Here is a tiny trained network, its code and every weight. The questions are about switching its units off for an input and a class, where a switched-off unit gives its printed mean instead of its output.

import numpy as np


def w(rows, s, z=0):
    codes = np.array(rows[::2]) - 128.0
    scale = np.full(codes.shape[1], s)
    scale[-1] = z or s
    return codes * scale


def f(y):
    return y / 2 * (1 + np.tanh(0.7978845608 * (y + 0.044715 * y**3)))


def log_softmax(a):
    a = a - a.max(-1, keepdims=True)
    return a - np.log(np.exp(a).sum(-1, keepdims=True))


def net(x, mask):
    res = np.array(x, float).reshape(1, 6) / 4 @ E
    y = f(res @ A[0][:, :-1].T + A[0][:, -1])
    res = res + np.where(mask, y, B[0][:, -1]) @ B[0][:, :-1]
    return log_softmax(res[-1] @ U[:, :-1].T + U[:, -1])


A, B = {}, {}
E = w([
[124,86,133,11,104,151],'x0',
[80,171,78,32,110,130],'x1',
[104,196,176,128,189,146],'x2',
[143,87,61,151,203,189],'x3',
[168,100,88,117,98,34],'x4',
[147,83,16,107,50,187],'x5',
],0.012)
A[0] = w([
[165,139,142,83,84,184,43],'N1',
[114,108,109,86,107,93,81],'N2',
[129,121,149,193,186,47,127],'N3',
[67,173,167,142,215,156,118],'N4',
[183,115,152,196,122,200,2],'N5',
[153,92,78,85,174,130,64],'N6',
[149,110,47,60,102,129,170],'N7',
[129,28,133,92,113,143,28],'N8',
[132,132,160,183,84,65,95],'N9',
[153,100,107,205,167,191,144],'N10',
[166,131,138,118,174,132,161],'N11',
[110,116,169,168,123,74,84],'N12',
[124,180,4,113,130,117,136],'N13',
[159,131,159,181,175,60,27],'N14',
[147,74,53,75,190,137,55],'N15',
[126,106,65,126,134,115,104],'N16',
[145,113,94,185,172,166,137],'N17',
[98,161,161,66,115,155,184],'N18',
],0.015,0.0048)
B[0] = w([
[99,132,123,169,224,66,164],'N1',
[84,121,209,116,183,119,171],'N2',
[163,147,167,149,158,14,237],'N3',
[46,171,232,160,208,156,251],'N4',
[110,117,121,207,113,166,196],'N5',
[85,96,103,164,110,68,173],'N6',
[83,92,122,78,140,96,231],'N7',
[15,112,163,86,178,168,174],'N8',
[153,111,100,92,71,55,204],'N9',
[91,168,112,255,145,199,233],'N10',
[118,113,139,172,100,79,161],'N11',
[211,138,135,139,163,74,191],'N12',
[10,24,119,119,66,167,211],'N13',
[152,152,93,128,174,33,215],'N14',
[101,86,74,170,167,81,199],'N15',
[91,96,89,118,89,160,169],'N16',
[112,167,140,213,116,209,208],'N17',
[101,118,187,139,166,111,201],'N18',
],0.0095,0.016)
U = w([
[93,136,166,170,144,51,254],'0',
[124,155,48,91,152,164,47],'1',
[133,130,38,92,212,243,77],'2',
[43,149,224,113,138,201,154],'3',
[93,77,34,182,48,254,114],'4',
[150,204,68,47,125,143,41],'5',
[206,153,125,80,88,7,97],'6',
[41,11,70,51,82,109,185],'7',
],0.0094,0.0065)

Each question gives the input, the list of numbers given to net, and the class t.
The units are the neurons (one row each of A and B). Each row of codes is followed by its name. A weight is (code - 128) times the scale printed after its matrix; where a second scale follows, it is the last column's (A, B and U).
mask holds one flag per neuron, in row order. A switched-off neuron (its flag False) gives its mean, the last column of its row in B, instead of its output. The means were averaged over made-up inputs and are rounded, as every weight is.
A unit's drop is (log p(t) with every unit on - log p(t) with that unit switched off) / (log p(t) with every unit on - log p(t) with every unit switched off).
The circuit of an input: a set's keep is (log p(t) with only the set's units on - log p(t) with every unit switched off) / (log p(t) with every unit on - log p(t) with every unit switched off). Starting from the 12 units with the biggest drops (on a tie, the unit counted first), units are removed one at a time, each time the one whose removal leaves the highest keep (on an exact tie, the one counted first), for as long as the keep stays at least 0.8.
units of the circuit, in order: the units of the circuit, biggest drop first
top k neurons: the k neurons with the biggest drops, biggest first
drop when u is switched off: that unit's drop, to one decimal
input [-8,-6,7,8,-6,0], class 3: units of the circuit, in order : [N4]
input [0,1,-6,-1,-7,-6], class 3: units of the circuit, in order : [N14; N3]
input [-2,-8,-1,6,4,1], class 4: top 2 neurons : [N10; N17]
input [-3,1,-3,8,8,5], class 7: top 2 neurons : [N7; N13]
input [-1,-7,2,-6,-2,5], class 4: top 2 neurons : [N3; N4]
input [-7,-6,4,7,4,3], class 4: top 2 neurons : [N10; N17]
input [3,-4,-6,3,1,3], class 7: top 2 neurons : [N7; N8]
input [2,2,7,-7,7,0], class 6: top 2 neurons : [N4; N10]
input [-4,-4,-2,7,-6,-3], class 3: top 2 neurons : [N4; N17]
input [5,0,5,-2,1,-4], class 3: drop when N3 is switched off : 0.2
input [0,5,6,0,-7,8], class 7: drop when N17 is switched off : 0.2
input [6,-8,-5,-6,-5,-3], class 6: drop when N10 is switched off : 0.2
